Q:
[[144 133 102 141 134]
 [107 139 123 115 127]
 [141 130 153 119 127]]
A: 144

Q: [154 107 143 125 123 131]
A: 143

Q: [115 147 118 119 132 113 155]
A: 147

Q: [128 152 132 129]
A: 132

Q:
[[142 124 150 135]
 [129 133 130 119]
 [149 118 135 145]]
A: 149

Q: [131 107 137 128 109 125 125]
A: 131

Q: [127 121 151 132 128]
A: 132

Q:
[[120 142 137 144 142 125]
 [122 142 142 151 138 121]]
A: 144

Q: [104 152 113 107]
A: 113
---
[[117 109 134 154 131 137]
 [127 107 148 157 131 144]
 [125 155 119 113 143 115]]: 113

[131 137 127 119 128 128 101]: 128

[129 131 112 157 138 126]: 157

[152 103 151 116 132 111]: 116

[[127 135 147 123]
 [107 113 135 101]
 [150 102 148 142]]: 102

[142 146 120 117 152 156]: 117

[[117 129 135 126 111 122]
 [120 140 133 121 137 147]
 [141 121 148 110 150 150]]: 110
---
[134 100 142 153 137 113]
113
[103 110 141 157 134 141 135]
135
[142 151 133 123 120 122]
122
[103 119 112 116 134 139]
139
[127 119 138 102]
102
[153 142 140 150 148 135 142]
142
[143 147 128 133 111 152]
152
[130 138 127 102 131]
131
[129 105 132 138]
138
[129 110 104 150 150 142 127]
127
---
Input: 128  156  132  153
Output: 153
Input: 157  114  130  117
Output: 117
Input: 133  154  116  143
Output: 143
Input: 143  119  101  131
Output: 131
Input: 123  104  131  156
Output: 156
Input: 121  144  148  104
Output: 104
Input: 110  122   99  100
Output: 100
Input: 133  141  106  134
Output: 134
Input: 123  113  158  111
Output: 111
Input: 127  148  139  101
Output: 101
---
[[106, 123, 138, 132, 121, 121, 145, 121, 125, 132, 140],
 [112, 113, 147, 117, 112, 122, 127, 120, 135, 141, 137],
 [121, 130, 117, 149, 148, 144, 128, 143, 137, 124, 115],
 [143, 111, 155, 131, 131, 130, 104, 111, 121, 132, 113],
 [118, 130, 131, 122, 120, 138, 137, 148, 151, 114, 138],
 [150, 132, 139, 125, 119, 115, 122, 109, 107, 131, 135],
 [145, 133, 136, 137, 148, 150, 102, 113, 134, 115, 106],
 [117, 109, 145, 148, 146, 145, 117, 139, 126, 151, 108],
 [129, 121, 148, 134, 131, 131, 108, 115, 125, 131, 112]] | 123

[[135, 131, 129, 141, 143, 121, 141],
 [131, 132, 149, 115, 142, 141, 110],
 [126, 122, 128, 127, 105, 114, 120],
 [132, 141, 149, 121, 109, 136, 121],
 [138, 122, 142, 143, 144, 117, 138],
 [142, 128, 135, 112, 133, 128, 132],
 [121, 117, 121, 121, 115, 110, 136],
 [131, 143, 122, 118, 130, 109, 150],
 [122, 134, 135, 127, 107, 128, 119],
 [155, 130, 153, 126, 143, 146, 121],
 [149, 121, 131, 126, 134, 136, 131],
 [121, 125, 117, 121, 107, 113, 134]] | 131

[[120, 104, 152, 130, 143, 114, 136, 139, 130, 114, 117, 109, 137, 116],
 [129, 130, 132, 128, 129, 128, 127, 128, 133, 128, 129, 109, 129, 128],
 [128, 120, 131, 127, 137, 118, 136, 129, 120, 118, 119, 109, 130, 119],
 [121, 113, 134, 130, 128, 125, 130, 135, 125, 125, 122, 109, 128, 129],
 [125, 128, 112, 130, 115, 136, 124, 127, 119, 136, 130, 109, 120, 138],
 [123, 109, 142, 127, 141, 110, 139, 137, 117, 110, 113, 109, 138, 121],
 [131, 131, 133, 126, 135, 124, 130, 126, 132, 124, 127, 109, 131, 122],
 [132, 133, 129, 125, 134, 123, 131, 124, 130, 123, 127, 109, 129, 122],
 [127, 120, 136, 129, 136, 122, 132, 130, 128, 122, 123, 109, 130, 119],
 [125, 119, 135, 128, 132, 121, 131, 133, 124, 121, 122, 109, 133, 127]] | 104

[[116, 137, 113, 119, 107, 115, 128, 127, 112],
 [114, 122, 123, 104, 115, 108, 143, 133, 121],
 [125, 124, 110, 140, 130, 127, 114, 114, 112],
 [111, 126, 116, 102, 102, 104, 140, 132, 115],
 [135, 120, 119, 154, 154, 139, 111, 108, 114],
 [155, 109, 125, 149, 133, 120, 115, 103, 141]] | 137

[[105, 111, 119, 137, 128, 132, 103],
 [135, 133, 139, 124, 132, 138, 126],
 [145, 148, 153, 118, 136, 141, 132],
 [124, 121, 128, 142, 136, 136, 118],
 [130, 132, 141, 122, 120, 138, 117],
 [117, 114, 111, 138, 120, 116, 146]] | 111

[[130, 117, 110, 118, 134, 134, 130, 130, 132],
 [118, 134, 117, 119, 126, 118, 114, 144, 125],
 [125, 144, 131, 146, 135, 136, 113, 125, 137],
 [122, 121, 121, 128, 127, 132, 114, 128, 141],
 [126, 150, 126, 128, 120, 120, 136, 147, 117],
 [135, 115, 128, 129, 139, 146, 133, 116, 141],
 [131, 143, 132, 143, 127, 119, 131, 126, 129],
 [124, 134, 144, 121, 123, 127, 120, 135, 125]] | 117
